Here is a tiny trained network, its code and every weight. The questions are about switching its units off for an input and a class, where a switched-off unit gives its printed mean instead of its output.

import numpy as np


def w(rows, s, z=0):
    codes = np.array(rows[::2]) - 128.0
    scale = np.full(codes.shape[1], s)
    scale[-1] = z or s
    return codes * scale


def f(y):
    return np.maximum(y, 0)


def log_softmax(a):
    a = a - a.max(-1, keepdims=True)
    return a - np.log(np.exp(a).sum(-1, keepdims=True))


def net(x, mask):
    res = np.array(x, float).reshape(1, 8) / 4 @ E
    y = f(res @ A[0][:, :-1].T + A[0][:, -1])
    res = res + np.where(mask, y, B[0][:, -1]) @ B[0][:, :-1]
    return log_softmax(res[-1] @ U[:, :-1].T + U[:, -1])


A, B = {}, {}
E = w([
[180,169,53,76,60,171,107,136],'x0',
[98,166,152,126,166,76,164,168],'x1',
[254,99,159,142,107,53,170,161],'x2',
[91,89,114,75,130,168,182,184],'x3',
[59,176,94,113,83,92,186,203],'x4',
[147,108,97,168,115,122,120,139],'x5',
[159,78,172,151,81,117,129,160],'x6',
[65,101,144,157,43,124,135,105],'x7',
],0.0091)
A[0] = w([
[167,154,108,89,78,135,128,137,76],'N1',
[209,70,145,146,95,141,69,56,174],'N2',
[108,134,158,137,80,84,159,164,156],'N3',
[138,56,179,154,116,95,175,127,173],'N4',
[197,87,151,166,93,153,91,53,175],'N5',
[211,122,113,130,156,92,167,181,141],'N6',
[167,123,143,255,121,58,89,75,254],'N7',
[116,154,151,128,100,76,167,131,100],'N8',
[101,92,151,133,101,135,163,207,121],'N9',
[128,181,64,109,126,153,117,110,126],'N10',
[202,96,106,128,129,99,172,182,59],'N11',
[106,118,84,139,53,188,110,134,37],'N12',
[145,79,115,104,170,202,70,102,171],'N13',
[202,136,97,97,88,97,146,204,231],'N14',
[193,162,97,97,72,105,105,190,144],'N15',
[155,148,82,101,80,145,114,129,141],'N16',
],0.0089,0.0029)
B[0] = w([
[151,151,121,57,171,178,116,81,180],'N1',
[2,189,51,134,24,120,27,227,242],'N2',
[157,82,175,131,132,127,177,88,188],'N3',
[95,154,155,177,98,70,98,203,201],'N4',
[58,200,72,139,71,125,29,220,229],'N5',
[143,15,164,128,74,103,222,80,235],'N6',
[142,192,212,206,219,70,139,189,245],'N7',
[178,131,151,95,172,156,175,80,168],'N8',
[108,46,170,188,50,88,163,122,183],'N9',
[126,244,97,96,131,149,82,167,190],'N10',
[85,30,117,152,26,134,167,86,217],'N11',
[171,173,202,205,220,61,156,139,188],'N12',
[164,152,133,66,188,197,176,53,209],'N13',
[145,45,130,69,127,174,188,37,254],'N14',
[179,113,142,35,169,194,166,21,223],'N15',
[170,200,123,87,163,174,101,109,193],'N16',
],0.0067,0.009)
U = w([
[188,122,173,103,255,148,173,61,233],'0',
[108,27,138,146,17,107,176,120,110],'1',
[115,172,147,210,152,41,90,226,156],'2',
[75,160,11,92,76,173,79,136,5],'3',
],0.0094,0.0019)

Each question gives the input, the list of numbers given to net, and the class t.
The units are the neurons (one row each of A and B). Each row of codes is followed by its name. A weight is (code - 128) times the scale printed after its matrix; where a second scale follows, it is the last column's (A, B and U).
mask holds one flag per neuron, in row order. A switched-off neuron (its flag False) gives its mean, the last column of its row in B, instead of its output. The means were averaged over made-up inputs and are rounded, as every weight is.
A unit's drop is (log p(t) with every unit on - log p(t) with that unit switched off) / (log p(t) with every unit on - log p(t) with every unit switched off).
The circuit of an input: a set's keep is (log p(t) with only the set's units on - log p(t) with every unit switched off) / (log p(t) with every unit on - log p(t) with every unit switched off). Starting from the 12 units with the biggest drops (on a tie, the unit counted first), units are removed one at a time, each time the one whose removal leaves the highest keep (on an exact tie, the one counted first), for as long as the keep stays at least 0.8.
units of the circuit, in order: the units of the circuit, biggest drop first
top k neurons: the k neurons with the biggest drops, biggest first
drop of u: that unit's drop, to one decimal
input [-3,7,-7,-8,7,-7,-4,8], class 0: units of the circuit, in order => N2
input [7,0,-1,1,6,6,8,-2], class 0: units of the circuit, in order => N15, N2
input [5,-6,1,2,2,-2,-6,3], class 0: units of the circuit, in order => N2, N12
input [2,8,-2,-4,-2,3,-5,2], class 2: top 2 neurons => N14, N15
input [8,3,1,2,-1,3,-3,2], class 0: top 2 neurons => N2, N5
input [-4,5,8,-4,-3,-1,6,-8], class 1: top 2 neurons => N6, N11
input [1,-6,1,0,-6,-2,6,3], class 3: top 3 neurons => N2, N13, N5
input [-1,-6,-3,2,1,2,-1,7], class 2: units of the circuit, in order => N12, N14
input [8,8,1,8,-2,-3,-8,-2], class 0: top 2 neurons => N2, N5
input [-4,-8,-6,1,0,-1,-8,7], class 0: top 3 neurons => N2, N12, N5
input [-5,-7,0,-2,-7,-2,-8,6], class 3: top 4 neurons => N2, N13, N12, N5
input [-1,8,7,-3,7,5,-1,-3], class 1: top 2 neurons => N11, N6
input [-7,-3,6,-2,3,-2,8,6], class 2: top 2 neurons => N7, N4
input [-6,0,8,-1,-1,0,8,8], class 2: units of the circuit, in order => N7
input [-2,0,-3,5,8,4,0,-3], class 1: top 2 neurons => N9, N7
input [4,2,6,4,-3,-8,6,-8], class 1: top 2 neurons => N11, N6
input [-4,0,5,2,-5,-1,5,-6], class 1: top 2 neurons => N6, N11
input [-6,8,5,-3,8,2,-7,0], class 1: drop of N15 => 0.2
input [-8,-1,0,-7,-2,-3,4,1], class 2: drop of N11 => 0.0
input [7,-3,6,0,-6,1,-1,4], class 3: top neuron => N2
input [-7,4,6,-5,-1,0,4,-4], class 2: drop of N7 => 1.5
